Here is a tiny trained network, its code and every weight. The questions are about switching its units off for an input and a class, where a switched-off unit gives its printed mean instead of its output.

import numpy as np


def w(rows, s, z=0):
    codes = np.array(rows[::2]) - 128.0
    scale = np.full(codes.shape[1], s)
    scale[-1] = z or s
    return codes * scale


def norm(h):
    return h / np.sqrt((h * h).mean(-1, keepdims=True) + 1e-5)


def f(y):
    return np.maximum(y, 0)


def log_softmax(a):
    a = a - a.max(-1, keepdims=True)
    return a - np.log(np.exp(a).sum(-1, keepdims=True))


def net(x, mask):
    res = np.array(x, float).reshape(1, 8) / 4 @ E
    u = 0
    for l in range(3):
        y = f(norm(res) @ A[l][:, :-1].T + A[l][:, -1])
        res = res + np.where(mask[u : u + 12], y, B[l][:, -1]) @ B[l][:, :-1]
        u += 12
    return log_softmax(norm(res)[-1] @ U[:, :-1].T + U[:, -1])


A, B = {}, {}
E = w([
[144,114,89,135,2,90,170],'x0',
[57,173,159,198,79,134,181],'x1',
[168,137,118,105,104,130,117],'x2',
[120,39,151,72,97,116,162],'x3',
[106,174,138,147,141,208,167],'x4',
[190,57,96,134,157,164,93],'x5',
[177,91,203,139,66,172,99],'x6',
[127,91,86,190,106,133,99],'x7',
],0.0082)
A[0] = w([
[148,184,96,138,101,127,158,105],'L0N0',
[197,104,206,96,147,181,54,89],'L0N1',
[95,187,102,86,88,46,103,61],'L0N2',
[68,160,254,192,158,113,206,133],'L0N3',
[170,149,116,205,73,181,136,86],'L0N4',
[162,71,131,71,128,72,115,100],'L0N5',
[155,170,86,185,133,140,85,3],'L0N6',
[73,145,210,160,153,119,199,142],'L0N7',
[130,148,193,109,130,96,154,141],'L0N8',
[101,109,129,133,211,105,101,151],'L0N9',
[83,104,94,134,251,127,84,119],'L0N10',
[103,139,129,216,91,185,62,87],'L0N11',
],0.009,0.0044)
B[0] = w([
[117,172,151,131,113,129,147,174],'L0N0',
[114,167,255,102,136,110,6,226],'L0N1',
[153,196,205,92,110,65,33,177],'L0N2',
[89,197,164,77,138,167,90,253],'L0N3',
[137,157,102,201,111,103,149,199],'L0N4',
[145,99,98,59,80,101,224,196],'L0N5',
[64,145,96,130,154,199,222,158],'L0N6',
[45,123,132,127,106,166,73,226],'L0N7',
[130,139,113,133,100,185,84,171],'L0N8',
[198,155,112,203,126,93,105,213],'L0N9',
[122,116,160,214,165,94,118,245],'L0N10',
[196,129,53,154,84,149,147,206],'L0N11',
],0.0075,0.0058)
A[1] = w([
[149,85,146,180,71,96,158,93],'L1N0',
[132,102,190,126,161,150,146,93],'L1N1',
[166,136,109,128,203,101,187,39],'L1N2',
[116,166,126,46,115,163,100,35],'L1N3',
[111,162,143,109,105,64,131,60],'L1N4',
[107,130,106,133,251,101,94,176],'L1N5',
[151,62,141,55,141,68,100,167],'L1N6',
[141,117,99,189,105,132,117,63],'L1N7',
[146,153,89,101,233,123,183,4],'L1N8',
[114,157,38,113,124,168,186,119],'L1N9',
[182,103,141,108,131,203,79,107],'L1N10',
[147,135,115,77,106,102,115,20],'L1N11',
],0.011,0.0039)
B[1] = w([
[132,60,69,178,176,120,111,191],'L1N0',
[124,144,129,97,172,125,148,164],'L1N1',
[97,79,60,157,82,137,168,155],'L1N2',
[111,99,140,196,92,112,165,174],'L1N3',
[129,145,88,80,105,127,33,173],'L1N4',
[180,121,115,254,174,138,92,254],'L1N5',
[196,145,55,74,82,145,192,232],'L1N6',
[155,125,93,132,131,166,143,176],'L1N7',
[136,77,89,213,78,79,166,156],'L1N8',
[94,143,103,111,174,138,177,184],'L1N9',
[124,122,211,94,146,99,122,203],'L1N10',
[148,117,133,93,140,131,124,150],'L1N11',
],0.0099,0.0059)
A[2] = w([
[149,56,94,159,119,82,114,130],'L2N0',
[156,106,166,98,97,129,82,97],'L2N1',
[87,156,107,94,89,102,118,93],'L2N2',
[86,137,162,158,171,119,148,165],'L2N3',
[116,141,132,138,140,101,117,107],'L2N4',
[99,136,113,141,248,105,77,54],'L2N5',
[146,109,114,151,124,110,155,114],'L2N6',
[99,129,130,128,102,85,117,4],'L2N7',
[83,84,181,93,138,143,161,77],'L2N8',
[137,97,98,112,96,110,156,126],'L2N9',
[154,104,125,52,115,82,130,81],'L2N10',
[102,134,104,130,125,108,143,107],'L2N11',
],0.016,0.0036)
B[2] = w([
[153,46,140,183,64,164,145,247],'L2N0',
[124,80,97,89,186,114,145,211],'L2N1',
[133,108,85,59,97,103,89,191],'L2N2',
[168,67,119,70,126,67,81,221],'L2N3',
[168,142,132,123,149,116,95,165],'L2N4',
[183,161,236,164,143,51,96,254],'L2N5',
[79,67,101,191,134,141,140,188],'L2N6',
[133,202,113,91,78,147,132,146],'L2N7',
[108,2,101,137,163,210,110,165],'L2N8',
[171,148,169,141,187,98,75,204],'L2N9',
[198,186,66,36,127,77,194,207],'L2N10',
[81,106,213,78,190,100,49,161],'L2N11',
],0.0091,0.0068)
U = w([
[76,140,157,133,116,88,212,3],'0',
[72,236,33,214,119,195,200,70],'1',
[52,120,107,119,194,100,230,24],'2',
[220,116,79,6,112,61,164,169],'3',
[201,41,55,243,110,106,162,161],'4',
[10,55,183,49,124,211,121,129],'5',
[6,247,109,90,14,136,89,157],'6',
[160,193,244,184,205,86,50,184],'7',
],0.014,0.007)

Each question gives the input, the list of numbers given to net, and the class t.
The units are the neurons (one row each of A and B). Each row of codes is followed by its name. A weight is (code - 128) times the scale printed after its matrix; where a second scale follows, it is the last column's (A, B and U).
mask holds one flag per neuron, layer by layer. A switched-off neuron (its flag False) gives its mean, the last column of its row in B, instead of its output. The means were averaged over made-up inputs and are rounded, as every weight is.
A unit's drop is (log p(t) with every unit on - log p(t) with that unit switched off) / (log p(t) with every unit on - log p(t) with every unit switched off).
The circuit of an input: a set's keep is (log p(t) with only the set's units on - log p(t) with every unit switched off) / (log p(t) with every unit on - log p(t) with every unit switched off). Starting from the 12 units with the biggest drops (on a tie, the unit counted first), units are removed one at a time, each time the one whose removal leaves the highest keep (on an exact tie, the one counted first), for as long as the keep stays at least 0.8.
units of the circuit, in order: the units of the circuit, biggest drop first
unit that matters most: the unit with the biggest drop
top k neurons: the k neurons with the biggest drops, biggest first
k most important neurons of layer l: the k neurons of layer l with the biggest drops, biggest first
drop of u: that unit's drop, to one decimal
input [-5,-1,3,1,6,0,6,-4], class 5: units of the circuit, in order : L2N8; L1N5; L0N9
input [-6,0,-3,-8,5,5,-7,3], class 4: units of the circuit, in order : L1N8; L0N1
input [-2,-3,3,0,0,-3,-4,1], class 4: units of the circuit, in order : L0N1
input [8,-6,-5,6,1,0,8,3], class 3: top 2 neurons : L2N10; L1N5
input [1,8,-8,-2,4,7,-4,-1], class 7: 2 most important neurons of layer 2 : L2N3; L2N5
input [2,6,-3,0,6,-4,6,5], class 6: top 2 neurons : L0N3; L1N5
input [-1,7,7,-4,-2,2,-5,3], class 1: top 2 neurons : L0N11; L0N1
input [-1,0,8,2,-2,1,-8,-5], class 4: top 3 neurons : L1N5; L1N8; L0N1
input [1,4,3,6,7,2,-1,3], class 5: top 2 neurons : L1N5; L0N9
input [-4,-1,0,2,-6,-3,-8,-7], class 4: top 3 neurons : L0N1; L1N5; L1N8
input [0,-7,-2,-5,-2,2,6,3], class 3: top 2 neurons : L1N6; L0N5
input [0,-6,-3,-5,7,4,-3,-1], class 4: 2 most important neurons of layer 1 : L1N8; L1N2
input [-6,1,2,8,2,5,4,7], class 3: top 2 neurons : L1N6; L0N1
input [7,8,4,2,0,-8,7,7], class 6: unit that matters most : L1N5
input [-3,-7,3,1,-1,5,-2,1], class 4: 2 most important neurons of layer 0 : L0N10; L0N5
input [7,0,8,-8,6,3,4,8], class 1: 2 most important neurons of layer 2 : L2N3; L2N5
input [4,1,-3,-8,2,4,1,-7], class 1: drop of L0N1 : 0.1
input [-4,-5,-8,-1,-7,-6,-1,6], class 4: drop of L0N1 : 0.4
input [4,3,5,-3,-5,-3,-6,-3], class 6: drop of L1N11 : -0.1
input [-1,2,3,1,-4,5,6,1], class 3: unit that matters most : L0N1
